Below are the code and all the weights of a small trained network. Each question names an input and a target symbol and asks about switching units off, where a switched-off unit gives its printed mean instead of its output.

import numpy as np


def w(rows, s, z=0):
    codes = np.array(rows[::2]) - 128.0
    scale = np.full(codes.shape[1], s)
    scale[-1] = z or s
    return codes * scale


def f(y):
    return y / 2 * (1 + np.tanh(0.7978845608 * (y + 0.044715 * y**3)))


def softmax(a):
    e = np.exp(a - a.max(-1, keepdims=True))
    return e / e.sum(-1, keepdims=True)


def log_softmax(a):
    a = a - a.max(-1, keepdims=True)
    return a - np.log(np.exp(a).sum(-1, keepdims=True))


def net(x, mask):
    ids = ['βδηθλπσω'.index(c) for c in x.split()]
    T = len(ids)
    res = E[ids] + P[:T]
    q, k, v = (res @ M[0].T for M in (Q, K, V))
    z = softmax(np.where(np.tri(T) > 0, q @ k.T / 3**0.5, -1e9)) @ v
    res = res + np.where(mask[0], z, O[0][:, -1]) @ O[0][:, :-1]
    y = f(res @ A[0][:, :-1].T + A[0][:, -1])
    res = res + np.where(mask[1:9], y, B[0][:, -1]) @ B[0][:, :-1]
    return log_softmax(res[-1] @ U[:, :-1].T + U[:, -1])


Q, K, V, O, A, B = {}, {}, {}, {}, {}, {}
E = w([
[60,144,139,182,42,101],'β',
[116,140,129,101,87,173],'δ',
[54,163,77,75,194,103],'η',
[139,37,68,208,145,169],'θ',
[6,149,65,119,4,149],'λ',
[147,68,71,165,198,202],'π',
[190,94,55,36,80,229],'σ',
[125,108,50,244,69,104],'ω',
],0.014)
P = w([
[136,183,172,3,199,70],'0',
[84,109,153,200,99,207],'1',
[104,108,88,190,95,213],'2',
[120,132,67,217,105,208],'3',
[117,122,30,223,98,220],'4',
[114,124,21,234,107,203],'5',
[100,136,9,239,116,193],'6',
[117,140,12,230,83,214],'7',
[99,171,20,221,36,230],'8',
],0.0051)
Q[0] = w([
[143,133,148,98,188,8],'H1',
[103,90,63,220,54,255],'H1',
[219,80,242,138,108,61],'H1',
],0.0089)
K[0] = w([
[108,115,121,178,130,237],'H1',
[142,180,137,8,207,1],'H1',
[151,146,198,93,36,243],'H1',
],0.0089)
V[0] = w([
[73,128,143,211,73,5],'H1',
[196,8,157,185,119,187],'H1',
[139,52,51,159,193,118],'H1',
],0.011)
O[0] = w([
[114,74,138,1,187,53,124],'H1',
[149,60,155,156,65,144,2],'H1',
[60,95,159,128,107,191,164],'H1',
],0.014,0.0097)
A[0] = w([
[166,125,108,191,105,117,179],'N1',
[94,159,206,166,144,110,146],'N2',
[135,2,154,90,94,126,117],'N3',
[101,61,153,96,163,137,127],'N4',
[146,65,157,90,122,53,123],'N5',
[95,120,144,162,111,201,141],'N6',
[93,166,111,106,178,139,3],'N7',
[132,53,204,136,70,143,2],'N8',
],0.014,0.0063)
B[0] = w([
[142,196,151,52,122,164,195],'N1',
[196,77,98,67,151,136,149],'N2',
[133,135,184,179,75,2,180],'N3',
[49,223,147,128,112,171,175],'N4',
[156,75,96,136,76,225,185],'N5',
[142,92,211,102,163,107,249],'N6',
[208,75,144,160,48,89,233],'N7',
[148,152,25,181,227,177,162],'N8',
],0.0096,0.014)
U = w([
[102,80,65,115,107,179,176],'β',
[26,239,82,121,210,152,187],'δ',
[164,148,109,219,74,124,3],'η',
[114,87,170,203,163,97,148],'θ',
[151,149,204,82,196,1,153],'λ',
[74,111,139,135,195,174,111],'π',
[142,152,195,123,118,113,26],'σ',
[57,124,162,165,81,113,152],'ω',
],0.007)

Each question gives the input, a string of symbols that net reads in full, and the target symbol t.
The units are the heads (3 rows each of Q, K, V and O) and the neurons (one row each of A and B). Each row of codes is followed by its name. A weight is (code - 128) times the scale printed after its matrix; where a second scale follows, it is the last column's (O, A, B and U).
mask holds one flag per unit, heads first, then neurons. A switched-off unit (its flag False) gives its mean, the last column of its rows in O or B, instead of its output. The means were averaged over made-up inputs and are rounded, as every weight is.
A unit's drop is (log p(t) with every unit on - log p(t) with that unit switched off) / (log p(t) with every unit on - log p(t) with every unit switched off).
The circuit of an input: a set's keep is (log p(t) with only the set's units on - log p(t) with every unit switched off) / (log p(t) with every unit on - log p(t) with every unit switched off). Starting from all 9 units, units are removed one at a time, each time the one whose removal leaves the highest keep (on an exact tie, the one counted first), for as long as the keep stays at least 0.8.
circuit, biggest first: the units of the circuit, biggest drop first
most important unit: the unit with the biggest drop
top k neurons: the k neurons with the biggest drops, biggest first
drop when u is switched off: that unit's drop, to one decimal
input δ ω π, target δ: circuit, biggest first	(H1, N7, N1)
input σ ω β ω, target σ: circuit, biggest first	(H1, N1, N6)
input β β δ, target β: circuit, biggest first	(N5, H1, N6)
input β σ η ω δ π ω, target δ: circuit, biggest first	(N7)
input π π δ σ, target π: top 2 neurons	(N6, N8)
input η η β θ β π, target η: circuit, biggest first	(N7, H1)
input η σ λ η λ β δ, target η: top 4 neurons	(N7, N6, N1, N4)
input δ θ η ω β, target δ: top 3 neurons	(N7, N3, N5)
input θ π σ θ π, target θ: circuit, biggest first	(H1, N6)
input θ δ β, target θ: circuit, biggest first	(H1, N8, N3, N6)
input β δ λ λ β ω β β θ, target β: top 2 neurons	(N5, N6)
input δ β λ θ δ, target δ: circuit, biggest first	(N7, H1, N1)
input π π λ ω ω β π θ, target π: top 4 neurons	(N6, N8, N1, N7)
input λ θ ω β λ, target λ: most important unit	H1
input θ δ λ ω, target θ: circuit, biggest first	(H1, N6, N8)
input ω β π, target ω: circuit, biggest first	(H1, N3, N4, N5)
input π π β λ δ σ β, target π: top 2 neurons	(N6, N8)
input σ ω δ β β δ θ, target σ: top 2 neurons	(N1, N6)
input β ω σ ω β π λ δ β, target β: top 3 neurons	(N5, N6, N3)
input λ δ θ δ, target λ: circuit, biggest first	(H1)
input π ω δ λ β δ, target π: top 3 neurons	(N6, N8, N7)
input π δ δ σ λ ω, target π: top 4 neurons	(N6, N8, N1, N7)
input θ π π β, target θ: drop when N3 is switched off	0.7
